Below is a small trained network, with its code and all its weights. Each question gives an input and a class and asks what happens when units are switched off, that is, made to give their printed mean instead of their output.

import numpy as np


def w(rows, s, z=0):
    codes = np.array(rows[::2]) - 128.0
    scale = np.full(codes.shape[1], s)
    scale[-1] = z or s
    return codes * scale


def f(y):
    return np.maximum(y, 0)


def log_softmax(a):
    a = a - a.max(-1, keepdims=True)
    return a - np.log(np.exp(a).sum(-1, keepdims=True))


def net(x, mask):
    res = np.array(x, float).reshape(1, 8) / 4 @ E
    y = f(res @ A[0][:, :-1].T + A[0][:, -1])
    res = res + np.where(mask, y, B[0][:, -1]) @ B[0][:, :-1]
    return log_softmax(res[-1] @ U[:, :-1].T + U[:, -1])


A, B = {}, {}
E = w([
[126,127,129,129,127],'x0',
[135,120,135,119,130],'x1',
[126,142,102,124,132],'x2',
[182,31,52,172,95],'x3',
[6,30,99,142,189],'x4',
[125,119,146,137,120],'x5',
[117,141,118,145,117],'x6',
[141,118,140,116,146],'x7',
],0.011)
A[0] = w([
[139,163,178,76,2,138],'N0',
[69,137,63,117,151,167],'N1',
[85,206,186,111,156,37],'N2',
[60,213,176,51,101,5],'N3',
[54,59,157,164,166,147],'N4',
[239,238,172,138,90,36],'N5',
[140,72,93,149,69,66],'N6',
[202,58,64,215,161,142],'N7',
],0.011,0.0033)
B[0] = w([
[136,142,66,97,183,200],'N0',
[109,66,112,207,131,183],'N1',
[90,182,150,46,106,184],'N2',
[109,169,145,94,89,190],'N3',
[176,85,85,126,188,220],'N4',
[134,82,91,193,190,251],'N5',
[124,158,155,95,120,176],'N6',
[6,147,194,65,86,219],'N7',
],0.014)
U = w([
[147,156,35,234,194,252],'0',
[105,246,118,120,57,4],'1',
],0.011,0.00033)

Each question gives the input, the list of numbers given to net, and the class t.
The units are the neurons (one row each of A and B). Each row of codes is followed by its name. A weight is (code - 128) times the scale printed after its matrix; where a second scale follows, it is the last column's (A, B and U).
mask holds one flag per neuron, in row order. A switched-off neuron (its flag False) gives its mean, the last column of its row in B, instead of its output. The means were averaged over made-up inputs and are rounded, as every weight is.
A unit's drop is (log p(t) with every unit on - log p(t) with that unit switched off) / (log p(t) with every unit on - log p(t) with every unit switched off).
most important unit: the unit with the biggest drop
k most important neurons: the k neurons with the biggest drops, biggest first
drop when u is switched off: that unit's drop, to one decimal
input [4,-2,7,-5,-5,4,-3,2], class 0: 2 most important neurons : (N5, N7)
input [-7,3,4,5,-4,0,-1,-3], class 1: 2 most important neurons : (N7, N4)
input [1,-4,-7,-2,-8,-7,-4,4], class 0: most important unit : N5
input [-1,-4,-6,-6,5,1,3,-3], class 1: 2 most important neurons : (N5, N2)
input [-5,-5,5,4,3,2,6,5], class 1: 4 most important neurons : (N5, N7, N0, N6)
input [3,5,7,-4,-4,5,-3,-8], class 0: 4 most important neurons : (N5, N7, N0, N6)
input [2,8,-3,7,6,2,1,7], class 1: 2 most important neurons : (N7, N5)
input [-7,0,-2,-6,-7,-1,8,6], class 0: 3 most important neurons : (N5, N7, N0)
input [-8,-8,4,3,-1,-5,-1,2], class 1: drop when N5 is switched off : 0.3
input [-7,3,0,2,0,2,-4,3], class 1: drop when N5 is switched off : 0.8
input [4,6,3,-2,-6,5,-4,-2], class 0: drop when N5 is switched off : 0.5
